Here is a tiny trained network, its code and every weight. The questions are about switching its units off for an input and a class, where a switched-off unit gives its printed mean instead of its output.

import numpy as np


def w(rows, s, z=0):
    codes = np.array(rows[::2]) - 128.0
    scale = np.full(codes.shape[1], s)
    scale[-1] = z or s
    return codes * scale


def f(y):
    return y / 2 * (1 + np.tanh(0.7978845608 * (y + 0.044715 * y**3)))


def log_softmax(a):
    a = a - a.max(-1, keepdims=True)
    return a - np.log(np.exp(a).sum(-1, keepdims=True))


def net(x, mask):
    res = np.array(x, float).reshape(1, 5) / 4 @ E
    y = f(res @ A[0][:, :-1].T + A[0][:, -1])
    res = res + np.where(mask, y, B[0][:, -1]) @ B[0][:, :-1]
    return log_softmax(res[-1] @ U[:, :-1].T + U[:, -1])


A, B = {}, {}
E = w([
[235,54,185,161,65,206],'x0',
[153,64,85,2,73,14],'x1',
[28,141,164,175,80,68],'x2',
[202,165,92,140,103,126],'x3',
[103,139,110,168,80,106],'x4',
],0.0082)
A[0] = w([
[83,106,57,122,128,133,76],'n0',
[138,135,177,110,90,184,40],'n1',
[177,65,93,78,191,175,222],'n2',
[170,52,98,73,129,26,76],'n3',
[98,169,82,145,241,48,105],'n4',
[139,78,29,66,61,160,227],'n5',
[36,140,150,163,2,86,153],'n6',
[96,167,84,119,196,80,123],'n7',
[244,240,85,87,205,127,175],'n8',
[159,73,184,170,63,177,152],'n9',
[5,93,208,135,172,175,197],'n10',
[175,112,211,172,114,64,126],'n11',
[119,51,85,130,135,67,4],'n12',
[108,113,161,183,156,192,15],'n13',
[138,85,178,96,109,216,165],'n14',
[47,73,176,95,71,186,255],'n15',
[49,69,184,229,188,243,70],'n16',
[167,4,155,190,124,106,5],'n17',
[132,69,84,144,96,112,5],'n18',
[164,86,248,173,74,98,68],'n19',
[163,186,171,215,168,138,21],'n20',
[18,98,158,27,25,149,179],'n21',
[125,157,136,210,158,177,26],'n22',
[82,88,36,231,193,136,93],'n23',
[204,107,199,174,82,127,199],'n24',
[108,191,163,159,68,96,148],'n25',
],0.0085,0.0028)
B[0] = w([
[116,149,167,78,103,150,138],'n0',
[53,110,137,119,102,127,145],'n1',
[75,143,88,172,172,104,206],'n2',
[223,90,173,121,110,108,208],'n3',
[97,99,123,62,95,184,199],'n4',
[156,158,135,202,173,74,194],'n5',
[127,85,96,149,178,127,217],'n6',
[98,168,119,61,85,166,183],'n7',
[147,177,81,126,126,103,206],'n8',
[124,140,92,139,66,201,204],'n9',
[127,165,99,111,160,108,222],'n10',
[123,147,96,138,97,155,149],'n11',
[153,91,157,102,106,146,149],'n12',
[125,95,154,114,145,99,179],'n13',
[74,134,90,112,88,131,186],'n14',
[143,172,78,136,151,128,184],'n15',
[135,78,159,158,146,96,255],'n16',
[144,95,136,94,98,156,158],'n17',
[126,96,176,107,105,129,128],'n18',
[2,171,138,111,147,139,176],'n19',
[177,117,183,162,166,109,188],'n20',
[178,140,133,181,170,102,195],'n21',
[129,68,206,179,161,73,192],'n22',
[150,92,191,96,66,158,169],'n23',
[91,173,96,104,110,159,201],'n24',
[126,122,79,130,170,133,171],'n25',
],0.008,0.0094)
U = w([
[96,136,1,190,173,110,251],'0',
[221,81,241,158,117,91,27],'1',
[32,161,48,62,32,204,50],'2',
],0.0059,0.0019)

Each question gives the input, the list of numbers given to net, and the class t.
The units are the neurons (one row each of A and B). Each row of codes is followed by its name. A weight is (code - 128) times the scale printed after its matrix; where a second scale follows, it is the last column's (A, B and U).
mask holds one flag per neuron, in row order. A switched-off neuron (its flag False) gives its mean, the last column of its row in B, instead of its output. The means were averaged over made-up inputs and are rounded, as every weight is.
A unit's drop is (log p(t) with every unit on - log p(t) with that unit switched off) / (log p(t) with every unit on - log p(t) with every unit switched off).
The circuit of an input: a set's keep is (log p(t) with only the set's units on - log p(t) with every unit switched off) / (log p(t) with every unit on - log p(t) with every unit switched off). Starting from the 12 units with the biggest drops (on a tie, the unit counted first), units are removed one at a time, each time the one whose removal leaves the highest keep (on an exact tie, the one counted first), for as long as the keep stays at least 0.8.
units of the circuit, in order: the units of the circuit, biggest drop first
k most important neurons: the k neurons with the biggest drops, biggest first
drop when u is switched off: that unit's drop, to one decimal
input [3,-2,-6,5,-8], class 0: units of the circuit, in order -> n2
input [-8,3,-7,4,-3], class 2: units of the circuit, in order -> n4, n7
input [-4,-7,-6,-6,-7], class 1: units of the circuit, in order -> n16, n23
input [-7,6,-1,2,-5], class 2: 2 most important neurons -> n7, n4
input [-5,5,0,-3,-3], class 1: 2 most important neurons -> n3, n21
input [2,-6,-5,-8,6], class 1: units of the circuit, in order -> n16, n22
input [8,-7,5,-4,6], class 2: 3 most important neurons -> n9, n19, n24
input [6,-2,-6,1,-7], class 0: 3 most important neurons -> n2, n4, n7
input [-8,6,-2,2,-6], class 2: 2 most important neurons -> n7, n4
input [-6,0,-1,-5,6], class 2: 2 most important neurons -> n4, n7
input [-8,3,7,0,-3], class 2: drop when n11 is switched off -> 0.0
input [-8,-8,2,7,-4], class 1: drop when n23 is switched off -> 0.2
input [-8,8,4,6,-5], class 1: drop when n4 is switched off -> -0.1
input [-1,8,1,6,3], class 1: most important neuron -> n3
